Below are the code and all the weights of a small trained network. Each question names an input and a class and asks about switching units off, where a switched-off unit gives its printed mean instead of its output.

import numpy as np


def w(rows, s, z=0):
    codes = np.array(rows[::2]) - 128.0
    scale = np.full(codes.shape[1], s)
    scale[-1] = z or s
    return codes * scale


def norm(h):
    return h / np.sqrt((h * h).mean(-1, keepdims=True) + 1e-5)


def f(y):
    return np.maximum(y, 0)


def log_softmax(a):
    a = a - a.max(-1, keepdims=True)
    return a - np.log(np.exp(a).sum(-1, keepdims=True))


def net(x, mask):
    res = np.array(x, float).reshape(1, 6) / 4 @ E
    u = 0
    for l in range(2):
        y = f(norm(res) @ A[l][:, :-1].T + A[l][:, -1])
        res = res + np.where(mask[u : u + 6], y, B[l][:, -1]) @ B[l][:, :-1]
        u += 6
    return log_softmax(norm(res)[-1] @ U[:, :-1].T + U[:, -1])


A, B = {}, {}
E = w([
[142,6,104,21,119,81,205,150,57,92],'x0',
[153,176,64,165,125,22,128,92,62,211],'x1',
[76,36,128,210,114,75,128,255,174,195],'x2',
[130,116,63,137,34,154,193,86,194,129],'x3',
[188,130,186,158,151,51,165,115,184,87],'x4',
[197,199,147,71,45,150,103,240,115,136],'x5',
],0.0048)
A[0] = w([
[218,93,206,165,154,57,82,116,162,75,67],'0.n1',
[116,112,176,121,227,125,40,171,46,101,58],'0.n2',
[77,92,214,102,144,230,148,154,187,66,2],'0.n3',
[19,115,69,86,131,197,37,141,64,164,63],'0.n4',
[98,126,80,133,30,139,189,96,182,101,42],'0.n5',
[1,84,100,144,187,128,123,40,132,79,38],'0.n6',
],0.0077,0.0057)
B[0] = w([
[89,122,126,157,18,155,188,85,162,91,206],'0.n1',
[71,160,82,23,90,84,162,74,228,221,246],'0.n2',
[113,211,12,193,145,75,173,119,1,201,229],'0.n3',
[138,125,184,197,36,95,184,80,164,16,253],'0.n4',
[50,142,121,31,116,112,143,82,208,202,192],'0.n5',
[238,112,204,142,140,141,182,149,136,203,251],'0.n6',
],0.0083,0.0043)
A[1] = w([
[51,67,88,169,126,167,113,222,170,140,16],'1.n1',
[97,214,152,238,153,212,36,93,218,149,58],'1.n2',
[126,131,112,136,121,52,205,104,109,121,253],'1.n3',
[150,188,136,54,23,191,118,231,106,126,89],'1.n4',
[181,141,78,87,142,254,145,44,125,96,113],'1.n5',
[70,9,111,214,86,148,149,186,185,191,89],'1.n6',
],0.0063,0.0036)
B[1] = w([
[122,196,149,109,193,71,58,85,110,77,149],'1.n1',
[126,1,84,37,129,171,152,185,78,110,189],'1.n2',
[112,126,73,160,117,226,73,196,104,96,255],'1.n3',
[168,62,176,203,208,130,205,53,154,180,178],'1.n4',
[94,156,191,154,170,4,11,215,146,107,174],'1.n5',
[155,202,182,80,161,97,79,85,102,93,201],'1.n6',
],0.0085,0.0089)
U = w([
[36,168,87,57,110,86,141,99,225,220,247],'0',
[114,198,18,214,161,138,107,145,33,163,156],'1',
[217,100,206,186,190,129,173,105,145,201,42],'2',
[117,198,187,110,172,45,25,128,123,55,79],'3',
[101,130,154,183,22,161,144,112,171,11,53],'4',
[129,22,92,46,163,188,105,195,104,86,182],'5',
],0.011,0.0013)

Each question gives the input, the list of numbers given to net, and the class t.
The units are the neurons (one row each of A and B). Each row of codes is followed by its name. A weight is (code - 128) times the scale printed after its matrix; where a second scale follows, it is the last column's (A, B and U).
mask holds one flag per neuron, layer by layer. A switched-off neuron (its flag False) gives its mean, the last column of its row in B, instead of its output. The means were averaged over made-up inputs and are rounded, as every weight is.
A unit's drop is (log p(t) with every unit on - log p(t) with that unit switched off) / (log p(t) with every unit on - log p(t) with every unit switched off).
The circuit of an input: a set's keep is (log p(t) with only the set's units on - log p(t) with every unit switched off) / (log p(t) with every unit on - log p(t) with every unit switched off). Starting from all 12 units, units are removed one at a time, each time the one whose removal leaves the highest keep (on an exact tie, the one counted first), for as long as the keep stays at least 0.8.
units of the circuit, in order: the units of the circuit, biggest drop first
top k neurons: the k neurons with the biggest drops, biggest first
top k neurons in layer l: the k neurons of layer l with the biggest drops, biggest first
input [1,-2,-6,2,6,-8], class 2: units of the circuit, in order -> (0.n6)
input [-8,5,-5,-3,-4,-1], class 5: units of the circuit, in order -> (1.n2 0.n3)
input [5,-6,6,-6,2,2], class 0: top 2 neurons -> (0.n2 1.n2)
input [6,6,-1,-8,-8,-7], class 0: top 2 neurons in layer 1 -> (1.n2 1.n4)
input [-6,-5,-1,-3,2,3], class 5: top 2 neurons in layer 1 -> (1.n2 1.n6)
input [-5,4,0,1,0,5], class 2: units of the circuit, in order -> (1.n4 0.n3)
input [-2,5,7,-2,3,8], class 2: units of the circuit, in order -> (1.n4 0.n3)
input [-7,2,-4,-6,6,5], class 5: top 3 neurons -> (1.n2 0.n4 0.n6)
input [-7,-6,5,3,-5,-1], class 5: top 3 neurons -> (1.n2 0.n1 0.n2)
input [-4,1,-3,-1,3,2], class 5: top 2 neurons -> (1.n2 0.n4)
input [-5,-5,-6,5,4,-1], class 3: top 2 neurons -> (1.n5 0.n2)
input [-5,-7,-6,5,-3,5], class 1: top 4 neurons -> (0.n3 0.n2 1.n6 0.n6)
input [-5,-3,-1,-6,-6,6], class 0: top 3 neurons in layer 0 -> (0.n2 0.n6 0.n1)
input [-8,-5,-4,-5,-7,4], class 5: top 2 neurons -> (1.n2 0.n1)
input [-4,1,4,-1,-3,-7], class 2: units of the circuit, in order -> (0.n6)
input [3,1,-5,-3,6,8], class 2: top 2 neurons -> (1.n4 0.n4)
input [-2,-5,-8,-8,-1,8], class 0: top 3 neurons in layer 0 -> (0.n2 0.n6 0.n4)
input [8,1,-6,-8,6,-6], class 0: top 3 neurons -> (0.n2 1.n2 0.n4)
input [6,1,-8,-6,-2,-8], class 2: top 4 neurons -> (0.n6 1.n2 1.n6 1.n1)
input [-4,2,8,-4,-1,-5], class 3: top 2 neurons -> (1.n6 0.n3)
input [6,-8,1,-7,-6,5], class 1: top 2 neurons in layer 0 -> (0.n3 0.n5)
